Below is a small trained network, with its code and all its weights. Each question gives an input and a target symbol and asks what happens when units are switched off, that is, made to give their printed mean instead of their output.

import numpy as np


def w(rows, s, z=0):
    codes = np.array(rows[::2]) - 128.0
    scale = np.full(codes.shape[1], s)
    scale[-1] = z or s
    return codes * scale


def f(y):
    return np.maximum(y, 0)


def softmax(a):
    e = np.exp(a - a.max(-1, keepdims=True))
    return e / e.sum(-1, keepdims=True)


def log_softmax(a):
    a = a - a.max(-1, keepdims=True)
    return a - np.log(np.exp(a).sum(-1, keepdims=True))


def net(x, mask):
    ids = ['βδστψω'.index(c) for c in x.split()]
    T = len(ids)
    res = E[ids] + P[:T]
    u = 0
    for l in range(2):
        r = res
        for j in range(3):
            rows = slice(2 * j, 2 * j + 2)
            q, k, v = (r @ M[l][rows].T for M in (Q, K, V))
            z = softmax(np.where(np.tri(T) > 0, q @ k.T / 2**0.5, -1e9)) @ v
            o = O[l][rows]
            res = res + np.where(mask[u + j], z, o[:, -1]) @ o[:, :-1]
        u += 3
        y = f(res @ A[l][:, :-1].T + A[l][:, -1])
        res = res + np.where(mask[u : u + 4], y, B[l][:, -1]) @ B[l][:, :-1]
        u += 4
    return log_softmax(res[-1] @ U[:, :-1].T + U[:, -1])


Q, K, V, O, A, B = {}, {}, {}, {}, {}, {}
E = w([
[91,198,134],'β',
[101,145,101],'δ',
[148,98,82],'σ',
[59,203,54],'τ',
[63,105,67],'ψ',
[96,250,91],'ω',
],0.018)
P = w([
[91,115,194],'0',
[90,71,180],'1',
[97,82,164],'2',
[110,95,151],'3',
[115,97,132],'4',
[132,112,116],'5',
[148,110,91],'6',
[166,119,56],'7',
[185,124,41],'8',
[211,122,1],'9',
],0.0071)
Q[0] = w([
[118,177,67],'L0H0',
[4,159,143],'L0H0',
[115,86,190],'L0H1',
[122,235,122],'L0H1',
[77,46,238],'L0H2',
[57,129,100],'L0H2',
],0.011)
K[0] = w([
[215,170,187],'L0H0',
[137,71,136],'L0H0',
[115,68,185],'L0H1',
[169,177,209],'L0H1',
[74,87,248],'L0H2',
[190,207,95],'L0H2',
],0.012)
V[0] = w([
[2,158,168],'L0H0',
[70,102,243],'L0H0',
[87,134,58],'L0H1',
[27,154,136],'L0H1',
[119,174,112],'L0H2',
[41,6,176],'L0H2',
],0.0075)
O[0] = w([
[179,158,138,237],'L0H0',
[208,82,82,114],'L0H0',
[139,1,132,216],'L0H1',
[131,109,81,254],'L0H1',
[139,115,170,204],'L0H2',
[178,175,69,25],'L0H2',
],0.0088,0.0053)
A[0] = w([
[244,119,157,3],'L0N0',
[223,45,161,206],'L0N1',
[83,192,79,249],'L0N2',
[28,197,93,14],'L0N3',
],0.011,0.0018)
B[0] = w([
[174,151,33,139],'L0N0',
[127,36,173,182],'L0N1',
[87,130,73,255],'L0N2',
[100,2,223,247],'L0N3',
],0.0084,0.0052)
Q[1] = w([
[26,133,110],'L1H0',
[172,68,159],'L1H0',
[171,159,173],'L1H1',
[5,58,25],'L1H1',
[91,176,207],'L1H2',
[151,140,129],'L1H2',
],0.012)
K[1] = w([
[76,167,143],'L1H0',
[168,114,148],'L1H0',
[70,57,83],'L1H1',
[160,84,89],'L1H1',
[153,93,8],'L1H2',
[132,128,137],'L1H2',
],0.014)
V[1] = w([
[222,123,66],'L1H0',
[125,254,116],'L1H0',
[2,172,80],'L1H1',
[37,184,191],'L1H1',
[44,221,93],'L1H2',
[110,207,180],'L1H2',
],0.0057)
O[1] = w([
[12,90,81,43],'L1H0',
[235,166,162,1],'L1H0',
[254,58,161,108],'L1H1',
[116,244,71,33],'L1H1',
[158,175,169,134],'L1H2',
[158,89,241,70],'L1H2',
],0.0056,0.0046)
A[1] = w([
[177,226,95,255],'L1N0',
[108,110,65,103],'L1N1',
[70,101,182,236],'L1N2',
[112,7,100,36],'L1N3',
],0.011,0.0046)
B[1] = w([
[210,253,66,140],'L1N0',
[59,164,9,173],'L1N1',
[220,78,150,224],'L1N2',
[59,214,213,248],'L1N3',
],0.0071,0.014)
U = w([
[124,217,172,78],'β',
[151,95,73,123],'δ',
[125,53,80,254],'σ',
[83,82,176,112],'τ',
[59,144,76,60],'ψ',
[145,91,254,104],'ω',
],0.01,0.0052)

Each question gives the input, a string of symbols that net reads in full, and the target symbol t.
The units are the heads (2 rows each of Q, K, V and O) and the neurons (one row each of A and B). Each row of codes is followed by its name. A weight is (code - 128) times the scale printed after its matrix; where a second scale follows, it is the last column's (O, A, B and U).
mask holds one flag per unit, layer by layer, with each layer's heads first. A switched-off unit (its flag False) gives its mean, the last column of its rows in O or B, instead of its output. The means were averaged over made-up inputs and are rounded, as every weight is.
A unit's drop is (log p(t) with every unit on - log p(t) with that unit switched off) / (log p(t) with every unit on - log p(t) with every unit switched off).
The circuit of an input: a set's keep is (log p(t) with only the set's units on - log p(t) with every unit switched off) / (log p(t) with every unit on - log p(t) with every unit switched off). Starting from the 12 units with the biggest drops (on a tie, the unit counted first), units are removed one at a time, each time the one whose removal leaves the highest keep (on an exact tie, the one counted first), for as long as the keep stays at least 0.8.
units of the circuit, in order: the units of the circuit, biggest drop first
top k neurons: the k neurons with the biggest drops, biggest first
k most important neurons of layer l: the k neurons of layer l with the biggest drops, biggest first
which heads matter: for each layer, one digit per head in row order, 1 if its drop is at least 0.15 and else 0, layers parted by /
input β β β, target β: which heads matter : 110 / 110
input ψ β ω σ δ σ β σ ω ψ, target ω: top 2 neurons : [L1N3 L1N2]
input β β δ ψ β ψ ω, target σ: which heads matter : 100 / 000
input σ ψ τ ψ β τ σ β β σ, target τ: top neuron : [L1N3]
input δ δ ψ σ, target ψ: units of the circuit, in order : [L0H2 L1N3 L1H0 L1N1]
input ψ ψ δ, target ψ: which heads matter : 001 / 101
input τ σ ψ, target ψ: top 3 neurons : [L1N1 L1N3 L0N1]
input τ ω β ψ, target ω: 2 most important neurons of layer 0 : [L0N2 L0N1]
input σ σ ψ σ, target ψ: which heads matter : 001 / 101
input β β β τ τ ψ β δ ω δ, target ω: which heads matter : 011 / 001
input ψ τ δ ψ ω δ σ ω ψ, target τ: units of the circuit, in order : [L0H2 L1N3]
input ω ω σ, target ω: units of the circuit, in order : [L0N1 L1N3]
input σ δ δ δ β, target σ: which heads matter : 001 / 000
input β ψ ψ β σ σ ω ψ ω σ, target ω: units of the circuit, in order : [L1N3 L0N1]
input β σ σ τ β δ ω ω, target ω: units of the circuit, in order : [L0H2 L0N3]
input ψ ψ τ δ β, target σ: units of the circuit, in order : [L1N3 L0H2]
input τ τ τ δ δ ψ δ β β ψ, target ψ: units of the circuit, in order : [L1N1 L1N3]
input δ τ σ ω τ ψ ψ β ω β, target ω: units of the circuit, in order : [L0H2 L1N1]
input σ ψ β β ψ σ ω β ψ, target τ: which heads matter : 001 / 010
input ω β β δ ψ β ψ σ, target τ: top 3 neurons : [L1N3 L0N1 L1N0]
